Below are the code and all the weights of a small trained network. Each question names an input and a class and asks about switching units off, where a switched-off unit gives its printed mean instead of its output.

import numpy as np


def w(rows, s, z=0):
    codes = np.array(rows[::2]) - 128.0
    scale = np.full(codes.shape[1], s)
    scale[-1] = z or s
    return codes * scale


def f(y):
    return np.maximum(y, 0)


def log_softmax(a):
    a = a - a.max(-1, keepdims=True)
    return a - np.log(np.exp(a).sum(-1, keepdims=True))


def net(x, mask):
    res = np.array(x, float).reshape(1, 4) / 4 @ E
    y = f(res @ A[0][:, :-1].T + A[0][:, -1])
    res = res + np.where(mask, y, B[0][:, -1]) @ B[0][:, :-1]
    return log_softmax(res[-1] @ U[:, :-1].T + U[:, -1])


A, B = {}, {}
E = w([
[211,202,11],'x0',
[74,45,2],'x1',
[157,52,159],'x2',
[33,147,75],'x3',
],0.0078)
A[0] = w([
[193,111,172,197],'n1',
[156,155,94,116],'n2',
[84,120,101,124],'n3',
[114,171,79,100],'n4',
[114,76,137,205],'n5',
[162,32,123,126],'n6',
[78,143,174,255],'n7',
[179,133,177,149],'n8',
[186,128,169,153],'n9',
[166,122,7,136],'n10',
[152,137,33,140],'n11',
[93,57,102,177],'n12',
[191,133,170,176],'n13',
],0.021,0.007)
B[0] = w([
[92,131,23,203],'n1',
[91,149,120,170],'n2',
[173,142,79,178],'n3',
[107,118,133,181],'n4',
[146,72,128,195],'n5',
[143,11,221,192],'n6',
[156,43,152,231],'n7',
[137,122,64,192],'n8',
[141,127,45,189],'n9',
[61,42,119,247],'n10',
[65,58,118,224],'n11',
[206,111,134,217],'n12',
[162,115,37,198],'n13',
],0.013,0.015)
U = w([
[79,210,169,112],'0',
[129,206,213,1],'1',
[80,113,155,17],'2',
[152,66,212,168],'3',
[170,251,199,14],'4',
[220,164,112,198],'5',
[101,97,118,165],'6',
],0.016,0.009)

Each question gives the input, the list of numbers given to net, and the class t.
The units are the neurons (one row each of A and B). Each row of codes is followed by its name. A weight is (code - 128) times the scale printed after its matrix; where a second scale follows, it is the last column's (A, B and U).
mask holds one flag per neuron, in row order. A switched-off neuron (its flag False) gives its mean, the last column of its row in B, instead of its output. The means were averaged over made-up inputs and are rounded, as every weight is.
A unit's drop is (log p(t) with every unit on - log p(t) with that unit switched off) / (log p(t) with every unit on - log p(t) with every unit switched off).
The circuit of an input: a set's keep is (log p(t) with only the set's units on - log p(t) with every unit switched off) / (log p(t) with every unit on - log p(t) with every unit switched off). Starting from the 12 units with the biggest drops (on a tie, the unit counted first), units are removed one at a time, each time the one whose removal leaves the highest keep (on an exact tie, the one counted first), for as long as the keep stays at least 0.8.
circuit, biggest first: the units of the circuit, biggest drop first
k most important neurons: the k neurons with the biggest drops, biggest first
drop of u: that unit's drop, to one decimal
input [8,-3,7,-8], class 6: circuit, biggest first	[n1]
input [-1,-3,-3,-3], class 5: 2 most important neurons	[n10 n11]
input [-5,-1,-5,-1], class 3: circuit, biggest first	[n7 n1]
input [5,-8,-5,4], class 5: 2 most important neurons	[n10 n11]
input [-4,-6,6,-7], class 6: 4 most important neurons	[n1 n12 n6 n3]
input [-3,-4,4,-7], class 6: 2 most important neurons	[n1 n12]
input [-8,-6,8,-8], class 6: 2 most important neurons	[n1 n6]
input [0,-6,5,-4], class 5: drop of n10	0.2
input [2,-1,-3,-6], class 5: circuit, biggest first	[n10 n11]
input [-2,-3,-8,-7], class 5: drop of n10	0.2
input [-3,2,2,7], class 3: drop of n1	0.1
